Below is a small trained network, with its code and all its weights. Each question gives an input and a class and asks what happens when units are switched off, that is, made to give their printed mean instead of their output.

import numpy as np


def w(rows, s, z=0):
    codes = np.array(rows[::2]) - 128.0
    scale = np.full(codes.shape[1], s)
    scale[-1] = z or s
    return codes * scale


def f(y):
    return y / 2 * (1 + np.tanh(0.7978845608 * (y + 0.044715 * y**3)))


def log_softmax(a):
    a = a - a.max(-1, keepdims=True)
    return a - np.log(np.exp(a).sum(-1, keepdims=True))


def net(x, mask):
    res = np.array(x, float).reshape(1, 5) / 4 @ E
    y = f(res @ A[0][:, :-1].T + A[0][:, -1])
    res = res + np.where(mask, y, B[0][:, -1]) @ B[0][:, :-1]
    return log_softmax(res[-1] @ U[:, :-1].T + U[:, -1])


A, B = {}, {}
E = w([
[224,92,140,210,236,127,167],'x0',
[57,69,133,178,170,206,32],'x1',
[144,252,132,126,169,213,125],'x2',
[206,63,127,61,72,235,150],'x3',
[194,138,142,63,155,83,17],'x4',
],0.004)
A[0] = w([
[187,80,129,91,87,204,134,109],'neuron 0',
[62,114,126,169,108,165,230,100],'neuron 1',
[189,75,133,90,85,213,136,115],'neuron 2',
[198,102,131,177,212,126,160,107],'neuron 3',
[195,100,130,176,212,125,158,100],'neuron 4',
[173,170,129,106,96,76,187,107],'neuron 5',
[170,166,129,106,99,77,185,110],'neuron 6',
[127,128,128,128,129,127,128,138],'neuron 7',
[56,163,128,73,53,131,103,105],'neuron 8',
[118,33,119,127,102,65,135,110],'neuron 9',
[127,128,128,130,127,129,129,198],'neuron 10',
[72,177,127,172,166,47,109,116],'neuron 11',
[157,156,129,112,109,89,168,92],'neuron 12',
[140,235,119,124,154,202,124,108],'neuron 13',
[58,164,127,72,52,133,102,98],'neuron 14',
[66,75,131,167,162,190,52,113],'neuron 15',
[202,133,134,58,149,73,3,107],'neuron 16',
[122,129,127,134,125,130,133,253],'neuron 17',
[140,236,118,125,154,202,124,110],'neuron 18',
[173,93,127,94,99,182,133,91],'neuron 19',
[65,116,129,170,106,167,226,108],'neuron 20',
[117,29,118,126,101,63,136,113],'neuron 21',
[71,174,132,168,169,52,114,105],'neuron 22',
[176,172,129,105,92,74,191,113],'neuron 23',
[85,89,129,163,154,186,59,101],'neuron 24',
[133,126,127,122,126,132,124,44],'neuron 25',
[85,163,134,163,155,71,118,87],'neuron 26',
[119,43,123,130,104,70,133,103],'neuron 27',
],0.011,0.0046)
B[0] = w([
[115,155,107,103,134,116,189,206],'neuron 0',
[144,171,113,178,143,187,120,171],'neuron 1',
[110,165,98,93,134,101,185,219],'neuron 2',
[114,91,106,178,75,91,136,215],'neuron 3',
[115,85,113,185,82,108,148,208],'neuron 4',
[87,93,112,111,160,147,110,189],'neuron 5',
[91,96,111,108,154,141,105,186],'neuron 6',
[128,130,126,126,127,124,124,133],'neuron 7',
[128,82,107,185,88,89,144,194],'neuron 8',
[103,148,191,136,133,112,123,186],'neuron 9',
[126,144,111,116,122,94,101,173],'neuron 10',
[123,163,103,89,126,114,185,211],'neuron 11',
[107,95,131,127,152,164,138,150],'neuron 12',
[97,144,206,137,135,110,122,202],'neuron 13',
[125,78,113,191,91,104,156,191],'neuron 14',
[69,84,99,94,168,138,91,199],'neuron 15',
[137,201,94,208,143,201,108,255],'neuron 16',
[117,187,67,81,102,2,25,219],'neuron 17',
[97,146,205,136,135,105,119,203],'neuron 18',
[122,132,129,127,136,152,194,167],'neuron 19',
[147,175,108,168,139,174,108,172],'neuron 20',
[100,153,193,134,132,105,118,191],'neuron 21',
[124,153,110,100,130,129,196,200],'neuron 22',
[80,96,104,104,158,135,96,199],'neuron 23',
[89,78,119,113,162,159,121,175],'neuron 24',
[124,106,150,158,145,184,182,98],'neuron 25',
[130,129,129,123,134,158,197,162],'neuron 26',
[107,138,191,142,136,133,139,172],'neuron 27',
],0.041,0.0044)
U = w([
[136,57,112,178,43,93,145,115],'0',
[136,164,108,53,132,117,213,137],'1',
[108,148,254,121,139,106,101,140],'2',
[97,59,102,80,179,162,82,141],'3',
[169,185,104,174,132,200,94,122],'4',
[225,120,132,47,87,93,50,249],'5',
[178,76,178,119,128,167,146,71],'6',
[165,81,164,117,124,173,147,66],'7',
],0.0092,0.0021)

Each question gives the input, the list of numbers given to net, and the class t.
The units are the neurons (one row each of A and B). Each row of codes is followed by its name. A weight is (code - 128) times the scale printed after its matrix; where a second scale follows, it is the last column's (A, B and U).
mask holds one flag per neuron, in row order. A switched-off neuron (its flag False) gives its mean, the last column of its row in B, instead of its output. The means were averaged over made-up inputs and are rounded, as every weight is.
A unit's drop is (log p(t) with every unit on - log p(t) with that unit switched off) / (log p(t) with every unit on - log p(t) with every unit switched off).
The circuit of an input: a set's keep is (log p(t) with only the set's units on - log p(t) with every unit switched off) / (log p(t) with every unit on - log p(t) with every unit switched off). Starting from the 12 units with the biggest drops (on a tie, the unit counted first), units are removed one at a time, each time the one whose removal leaves the highest keep (on an exact tie, the one counted first), for as long as the keep stays at least 0.8.
units of the circuit, in order: the units of the circuit, biggest drop first
k most important neurons: the k neurons with the biggest drops, biggest first
drop of u: that unit's drop, to one decimal
input [0,4,2,-8,6], class 1: units of the circuit, in order => [neuron 11]
input [3,0,8,2,-8], class 2: 3 most important neurons => [neuron 18; neuron 13; neuron 16]
input [-2,-8,8,-1,-5], class 2: 4 most important neurons => [neuron 18; neuron 13; neuron 15; neuron 24]
input [7,3,4,-7,0], class 0: 4 most important neurons => [neuron 3; neuron 4; neuron 2; neuron 0]
input [-3,8,5,-7,2], class 3: 3 most important neurons => [neuron 15; neuron 24; neuron 2]
input [2,-5,4,-3,-6], class 4: 3 most important neurons => [neuron 1; neuron 20; neuron 15]
input [4,7,-2,-6,-8], class 4: 3 most important neurons => [neuron 1; neuron 20; neuron 23]
input [3,-8,0,-6,8], class 3: 4 most important neurons => [neuron 23; neuron 5; neuron 6; neuron 12]
input [4,7,0,-7,1], class 1: 4 most important neurons => [neuron 11; neuron 22; neuron 26; neuron 23]
input [-7,-8,2,-7,5], class 3: 2 most important neurons => [neuron 23; neuron 5]
input [-2,-4,-7,-7,-3], class 1: 3 most important neurons => [neuron 11; neuron 22; neuron 26]
input [-7,5,5,6,5], class 0: 2 most important neurons => [neuron 14; neuron 8]
input [1,2,0,7,6], class 1: 2 most important neurons => [neuron 2; neuron 0]
input [6,4,1,5,-1], class 0: units of the circuit, in order => [neuron 3]
input [-7,-1,3,4,-7], class 0: 3 most important neurons => [neuron 8; neuron 14; neuron 16]
input [-1,-8,8,2,-8], class 2: 3 most important neurons => [neuron 18; neuron 13; neuron 16]
input [1,0,-6,5,2], class 2: drop of neuron 21 => 0.8
input [-6,-2,-4,8,-5], class 1: drop of neuron 2 => 1.9
input [-8,0,1,5,-6], class 0: drop of neuron 8 => 0.7
input [5,8,-7,-2,0], class 3: units of the circuit, in order => [neuron 15]
input [-6,3,-7,-8,-8], class 1: drop of neuron 22 => 1.8
